Below are the code and all the weights of a small trained network. Each question names an input and a class and asks about switching units off, where a switched-off unit gives its printed mean instead of its output.

import numpy as np


def w(rows, s, z=0):
    codes = np.array(rows[::2]) - 128.0
    scale = np.full(codes.shape[1], s)
    scale[-1] = z or s
    return codes * scale


def f(y):
    return y / 2 * (1 + np.tanh(0.7978845608 * (y + 0.044715 * y**3)))


def log_softmax(a):
    a = a - a.max(-1, keepdims=True)
    return a - np.log(np.exp(a).sum(-1, keepdims=True))


def net(x, mask):
    res = np.array(x, float).reshape(1, 4) / 4 @ E
    y = f(res @ A[0][:, :-1].T + A[0][:, -1])
    res = res + np.where(mask, y, B[0][:, -1]) @ B[0][:, :-1]
    return log_softmax(res[-1] @ U[:, :-1].T + U[:, -1])


A, B = {}, {}
E = w([
[89,110,147,54,196,177,203,136],'x0',
[91,245,107,131,195,137,136,214],'x1',
[73,115,112,161,110,161,133,173],'x2',
[144,163,161,206,128,247,165,128],'x3',
],0.012)
A[0] = w([
[147,123,132,75,186,135,209,120,149],'neuron 1',
[106,98,131,8,168,99,145,127,255],'neuron 2',
[101,156,137,152,168,195,161,193,184],'neuron 3',
[116,128,72,98,132,63,72,134,143],'neuron 4',
[148,86,148,157,48,120,139,101,189],'neuron 5',
[155,95,132,150,59,180,87,82,174],'neuron 6',
[215,177,131,182,109,133,99,136,148],'neuron 7',
],0.012,0.0048)
B[0] = w([
[126,80,238,129,197,210,65,103,202],'neuron 1',
[147,48,136,108,161,126,75,129,240],'neuron 2',
[7,189,55,205,206,176,97,49,247],'neuron 3',
[123,123,64,66,125,75,103,222,209],'neuron 4',
[126,125,126,163,78,52,171,96,211],'neuron 5',
[146,88,144,162,99,109,190,33,213],'neuron 6',
[168,195,155,120,134,161,132,128,207],'neuron 7',
],0.011,0.014)
U = w([
[15,181,63,208,160,202,114,97,184],'0',
[254,220,160,135,96,158,111,141,185],'1',
[133,36,229,105,168,193,81,111,6],'2',
[110,62,59,81,112,58,95,231,124],'3',
[163,72,147,193,65,91,220,35,181],'4',
],0.0088,0.0019)

Each question gives the input, the list of numbers given to net, and the class t.
The units are the neurons (one row each of A and B). Each row of codes is followed by its name. A weight is (code - 128) times the scale printed after its matrix; where a second scale follows, it is the last column's (A, B and U).
mask holds one flag per neuron, in row order. A switched-off neuron (its flag False) gives its mean, the last column of its row in B, instead of its output. The means were averaged over made-up inputs and are rounded, as every weight is.
A unit's drop is (log p(t) with every unit on - log p(t) with that unit switched off) / (log p(t) with every unit on - log p(t) with every unit switched off).
The circuit of an input: a set's keep is (log p(t) with only the set's units on - log p(t) with every unit switched off) / (log p(t) with every unit on - log p(t) with every unit switched off). Starting from all 7 units, units are removed one at a time, each time the one whose removal leaves the highest keep (on an exact tie, the one counted first), for as long as the keep stays at least 0.8.
units of the circuit, in order: the units of the circuit, biggest drop first
unit that matters most: the unit with the biggest drop
top k neurons: the k neurons with the biggest drops, biggest first
drop of u: that unit's drop, to one decimal
input [5,-6,1,5], class 4: units of the circuit, in order : [neuron 6]
input [-7,3,-1,0], class 1: top 2 neurons : [neuron 3; neuron 7]
input [-1,0,-8,-1], class 1: units of the circuit, in order : [neuron 3; neuron 6]
input [-3,-8,1,-8], class 3: top 2 neurons : [neuron 4; neuron 2]
input [6,2,7,-7], class 2: top 2 neurons : [neuron 1; neuron 2]
input [-4,-1,5,-2], class 4: top 3 neurons : [neuron 3; neuron 2; neuron 5]
input [-8,4,2,2], class 1: units of the circuit, in order : [neuron 7; neuron 3]
input [4,7,-1,-7], class 3: top 2 neurons : [neuron 4; neuron 6]
input [-7,3,1,-3], class 3: top 2 neurons : [neuron 4; neuron 3]
input [0,0,-7,4], class 1: top 2 neurons : [neuron 3; neuron 2]
input [5,6,-2,-6], class 2: drop of neuron 1 : 1.2
input [-5,4,-1,0], class 1: drop of neuron 3 : 0.7
input [-6,-1,4,-4], class 3: drop of neuron 4 : 1.1
input [1,4,-5,-1], class 2: drop of neuron 3 : 0.3
input [-2,-3,4,7], class 4: unit that matters most : neuron 6
